Below are the code and all the weights of a small trained network. Each question names an input and a class and asks about switching units off, where a switched-off unit gives its printed mean instead of its output.

import numpy as np


def w(rows, s, z=0):
    codes = np.array(rows[::2]) - 128.0
    scale = np.full(codes.shape[1], s)
    scale[-1] = z or s
    return codes * scale


def norm(h):
    return h / np.sqrt((h * h).mean(-1, keepdims=True) + 1e-5)


def f(y):
    return np.maximum(y, 0)


def log_softmax(a):
    a = a - a.max(-1, keepdims=True)
    return a - np.log(np.exp(a).sum(-1, keepdims=True))


def net(x, mask):
    res = np.array(x, float).reshape(1, 6) / 4 @ E
    u = 0
    for l in range(4):
        y = f(norm(res) @ A[l][:, :-1].T + A[l][:, -1])
        res = res + np.where(mask[u : u + 3], y, B[l][:, -1]) @ B[l][:, :-1]
        u += 3
    return log_softmax(norm(res)[-1] @ U[:, :-1].T + U[:, -1])


A, B = {}, {}
E = w([
[189,151,86,162,124,71,105,111,140,145],'x0',
[98,141,107,154,168,88,2,197,96,147],'x1',
[110,183,174,152,130,85,109,129,72,132],'x2',
[205,100,102,193,111,235,153,141,111,62],'x3',
[61,88,155,202,138,168,166,159,123,74],'x4',
[162,187,116,114,106,182,129,156,129,122],'x5',
],0.0065)
A[0] = w([
[137,174,55,253,95,150,164,94,49,145,154],'L0N1',
[150,58,109,40,151,94,118,191,195,197,176],'L0N2',
[160,139,136,102,102,174,208,128,135,102,1],'L0N3',
],0.004,0.002)
B[0] = w([
[119,159,171,128,232,147,106,77,168,19,252],'L0N1',
[171,69,148,190,2,154,68,108,99,229,238],'L0N2',
[191,184,183,166,60,166,181,148,135,209,191],'L0N3',
],0.0072,0.0029)
A[1] = w([
[128,81,83,117,97,101,130,182,120,136,77],'L1N1',
[1,93,168,123,133,112,133,180,72,141,59],'L1N2',
[131,148,68,135,172,185,71,225,115,77,2],'L1N3',
],0.0066,0.0029)
B[1] = w([
[140,129,124,190,136,135,187,86,133,80,154],'L1N1',
[14,94,255,164,178,70,153,97,137,123,253],'L1N2',
[138,202,119,191,114,181,57,211,64,24,240],'L1N3',
],0.0078,0.0035)
A[2] = w([
[165,147,52,196,70,178,119,3,104,117,110],'L2N1',
[119,182,117,134,63,219,236,67,116,164,181],'L2N2',
[84,225,99,59,120,73,25,86,108,226,3],'L2N3',
],0.0049,0.0018)
B[2] = w([
[84,126,145,158,141,121,147,102,182,142,228],'L2N1',
[124,103,132,87,158,87,124,222,94,98,255],'L2N2',
[129,187,43,41,55,158,93,77,1,177,212],'L2N3',
],0.0095,0.0042)
A[3] = w([
[135,112,127,165,164,143,222,130,168,66,95],'L3N1',
[149,61,99,151,99,137,92,149,137,108,175],'L3N2',
[176,127,144,69,120,141,253,182,131,117,3],'L3N3',
],0.0076,0.0023)
B[3] = w([
[157,150,117,81,126,89,117,102,96,155,253],'L3N1',
[111,148,97,132,125,151,124,175,205,135,192],'L3N2',
[151,80,104,76,146,198,254,153,122,121,237],'L3N3',
],0.012,0.0049)
U = w([
[141,187,110,201,161,203,46,216,124,24,171],'0',
[130,48,66,152,95,156,94,140,240,188,87],'1',
[9,79,245,151,166,76,114,126,109,132,142],'2',
[182,150,126,146,190,60,147,30,153,74,4],'3',
[123,152,83,56,50,104,66,89,35,189,151],'4',
[165,85,122,46,145,173,244,169,121,106,202],'5',
],0.014,0.0033)

Each question gives the input, the list of numbers given to net, and the class t.
The units are the neurons (one row each of A and B). Each row of codes is followed by its name. A weight is (code - 128) times the scale printed after its matrix; where a second scale follows, it is the last column's (A, B and U).
mask holds one flag per neuron, layer by layer. A switched-off neuron (its flag False) gives its mean, the last column of its row in B, instead of its output. The means were averaged over made-up inputs and are rounded, as every weight is.
A unit's drop is (log p(t) with every unit on - log p(t) with that unit switched off) / (log p(t) with every unit on - log p(t) with every unit switched off).
The circuit of an input: a set's keep is (log p(t) with only the set's units on - log p(t) with every unit switched off) / (log p(t) with every unit on - log p(t) with every unit switched off). Starting from all 12 units, units are removed one at a time, each time the one whose removal leaves the highest keep (on an exact tie, the one counted first), for as long as the keep stays at least 0.8.
units of the circuit, in order: the units of the circuit, biggest drop first
most important unit: the unit with the biggest drop
top k neurons: the k neurons with the biggest drops, biggest first
top k neurons in layer l: the k neurons of layer l with the biggest drops, biggest first
drop when u is switched off: that unit's drop, to one decimal
input [7,0,-3,-6,6,5], class 4: top 3 neurons : [L1N3, L1N2, L2N3]
input [1,0,-7,-2,-7,-7], class 1: most important unit : L0N2
input [6,-3,6,-2,1,5], class 3: top 2 neurons : [L0N1, L0N2]
input [6,-2,8,5,-3,6], class 3: units of the circuit, in order : [L1N3, L0N1]
input [6,-2,-5,-3,2,5], class 1: top 3 neurons : [L0N2, L2N1, L3N2]
input [1,5,-6,2,-7,5], class 1: units of the circuit, in order : [L0N2, L3N2]
input [6,0,1,5,6,-8], class 3: top 2 neurons : [L3N1, L1N3]
input [-7,-5,-7,-7,6,-3], class 2: drop when L1N2 is switched off : 1.7
input [5,1,-8,-3,3,8], class 1: drop when L0N1 is switched off : 0.0
input [1,1,-4,6,0,-2], class 0: drop when L1N3 is switched off : 0.1
input [6,2,-6,-1,-1,5], class 1: drop when L0N2 is switched off : 0.2
input [-5,-6,0,-4,0,-5], class 2: top 2 neurons in layer 1 : [L1N2, L1N1]
